Below are the code and all the weights of a small trained network. Each question names an input and a class and asks about switching units off, where a switched-off unit gives its printed mean instead of its output.

import numpy as np


def w(rows, s, z=0):
    codes = np.array(rows[::2]) - 128.0
    scale = np.full(codes.shape[1], s)
    scale[-1] = z or s
    return codes * scale


def norm(h):
    return h / np.sqrt((h * h).mean(-1, keepdims=True) + 1e-5)


def f(y):
    return np.maximum(y, 0)


def log_softmax(a):
    a = a - a.max(-1, keepdims=True)
    return a - np.log(np.exp(a).sum(-1, keepdims=True))


def net(x, mask):
    res = np.array(x, float).reshape(1, 6) / 4 @ E
    u = 0
    for l in range(4):
        y = f(norm(res) @ A[l][:, :-1].T + A[l][:, -1])
        res = res + np.where(mask[u : u + 9], y, B[l][:, -1]) @ B[l][:, :-1]
        u += 9
    return log_softmax(norm(res)[-1] @ U[:, :-1].T + U[:, -1])


A, B = {}, {}
E = w([
[134,156,71,77],'x0',
[154,225,157,113],'x1',
[91,231,147,178],'x2',
[125,138,254,179],'x3',
[174,165,214,46],'x4',
[122,114,43,174],'x5',
],0.0065)
A[0] = w([
[146,200,172,108,135],'0.n1',
[138,131,191,180,138],'0.n2',
[122,76,137,153,166],'0.n3',
[101,86,180,239,89],'0.n4',
[61,191,227,144,207],'0.n5',
[122,142,92,144,100],'0.n6',
[127,190,129,234,20],'0.n7',
[164,116,172,114,30],'0.n8',
[11,171,79,181,6],'0.n9',
],0.011,0.0018)
B[0] = w([
[195,158,116,161,208],'0.n1',
[210,102,121,105,206],'0.n2',
[111,97,179,212,189],'0.n3',
[129,84,133,186,235],'0.n4',
[176,155,2,139,254],'0.n5',
[177,153,108,80,160],'0.n6',
[161,171,192,82,209],'0.n7',
[171,190,243,102,168],'0.n8',
[133,151,166,130,209],'0.n9',
],0.0086,0.0061)
A[1] = w([
[187,82,254,79,28],'1.n1',
[135,195,218,89,2],'1.n2',
[2,192,105,232,19],'1.n3',
[211,153,137,99,190],'1.n4',
[59,136,26,61,138],'1.n5',
[78,173,122,199,15],'1.n6',
[37,54,157,192,149],'1.n7',
[48,13,158,239,130],'1.n8',
[217,66,171,88,172],'1.n9',
],0.0071,0.0018)
B[1] = w([
[73,167,178,75,199],'1.n1',
[161,112,74,223,171],'1.n2',
[26,204,173,192,148],'1.n3',
[5,90,135,239,253],'1.n4',
[178,76,109,81,182],'1.n5',
[87,225,170,126,141],'1.n6',
[210,63,90,196,193],'1.n7',
[127,94,141,179,239],'1.n8',
[2,66,188,92,238],'1.n9',
],0.006,0.0049)
A[2] = w([
[139,113,106,235,213],'2.n1',
[215,183,172,118,43],'2.n2',
[168,77,12,95,97],'2.n3',
[122,163,74,156,241],'2.n4',
[98,173,117,89,180],'2.n5',
[133,134,176,139,5],'2.n6',
[95,50,228,79,187],'2.n7',
[67,125,135,140,11],'2.n8',
[1,149,4,104,146],'2.n9',
],0.0097,0.0015)
B[2] = w([
[100,151,105,83,255],'2.n1',
[173,206,122,68,201],'2.n2',
[154,56,104,103,200],'2.n3',
[149,149,196,126,192],'2.n4',
[159,70,168,162,152],'2.n5',
[144,173,135,114,150],'2.n6',
[92,83,142,119,217],'2.n7',
[107,98,137,58,137],'2.n8',
[176,144,115,2,184],'2.n9',
],0.0087,0.0066)
A[3] = w([
[119,212,197,78,124],'3.n1',
[121,133,189,135,133],'3.n2',
[177,206,173,55,126],'3.n3',
[123,122,203,112,101],'3.n4',
[152,233,206,121,149],'3.n5',
[102,247,110,145,154],'3.n6',
[232,121,144,141,5],'3.n7',
[120,62,87,144,93],'3.n8',
[131,206,254,117,174],'3.n9',
],0.0096,0.0029)
B[3] = w([
[149,194,159,195,217],'3.n1',
[99,200,138,107,165],'3.n2',
[96,161,147,164,240],'3.n3',
[60,219,156,171,164],'3.n4',
[121,234,33,202,253],'3.n5',
[107,254,173,166,221],'3.n6',
[75,91,205,179,165],'3.n7',
[195,164,71,84,180],'3.n8',
[125,200,101,173,250],'3.n9',
],0.0068,0.0067)
U = w([
[179,92,50,60,173],'0',
[112,113,197,167,6],'1',
[93,165,123,137,2],'2',
[18,128,237,98,170],'3',
[152,249,117,173,254],'4',
[120,78,90,160,244],'5',
[73,139,135,152,2],'6',
],0.011,0.0038)

Each question gives the input, the list of numbers given to net, and the class t.
The units are the neurons (one row each of A and B). Each row of codes is followed by its name. A weight is (code - 128) times the scale printed after its matrix; where a second scale follows, it is the last column's (A, B and U).
mask holds one flag per neuron, layer by layer. A switched-off neuron (its flag False) gives its mean, the last column of its row in B, instead of its output. The means were averaged over made-up inputs and are rounded, as every weight is.
A unit's drop is (log p(t) with every unit on - log p(t) with that unit switched off) / (log p(t) with every unit on - log p(t) with every unit switched off).
The circuit of an input: a set's keep is (log p(t) with only the set's units on - log p(t) with every unit switched off) / (log p(t) with every unit on - log p(t) with every unit switched off). Starting from the 12 units with the biggest drops (on a tie, the unit counted first), units are removed one at a time, each time the one whose removal leaves the highest keep (on an exact tie, the one counted first), for as long as the keep stays at least 0.8.
units of the circuit, in order: the units of the circuit, biggest drop first
most important unit: the unit with the biggest drop
top k neurons: the k neurons with the biggest drops, biggest first
k most important neurons of layer l: the k neurons of layer l with the biggest drops, biggest first
drop when u is switched off: that unit's drop, to one decimal
input [8,-6,-7,1,5,0], class 3: units of the circuit, in order -> [0.n5, 1.n9]
input [5,3,-5,7,-3,2], class 1: most important unit -> 0.n4
input [5,-8,0,3,8,1], class 3: top 2 neurons -> [2.n7, 1.n9]
input [3,-1,2,-1,5,6], class 0: top 3 neurons -> [0.n8, 0.n7, 2.n3]
input [8,-7,-5,7,3,6], class 3: 2 most important neurons of layer 0 -> [0.n5, 0.n4]
input [2,-7,4,2,-6,-6], class 5: 2 most important neurons of layer 0 -> [0.n4, 0.n8]
input [2,7,-5,1,-7,5], class 0: 2 most important neurons of layer 0 -> [0.n6, 0.n8]
input [-5,-7,0,-1,6,-7], class 3: top 2 neurons -> [1.n9, 2.n7]
input [1,5,-1,-4,1,0], class 0: 2 most important neurons of layer 2 -> [2.n3, 2.n9]
input [1,-5,-6,-7,8,-1], class 3: top 2 neurons -> [0.n5, 1.n9]
input [-7,2,-4,-2,1,8], class 5: 2 most important neurons of layer 0 -> [0.n5, 0.n3]
input [5,3,4,-8,4,4], class 0: 2 most important neurons of layer 0 -> [0.n7, 0.n8]
input [-3,-6,0,-3,1,8], class 0: drop when 3.n6 is switched off -> 0.1
input [-3,1,-5,-1,0,5], class 0: drop when 1.n4 is switched off -> 0.2
input [-1,1,-5,-1,-6,-6], class 5: most important neuron of layer 1 -> [1.n7]
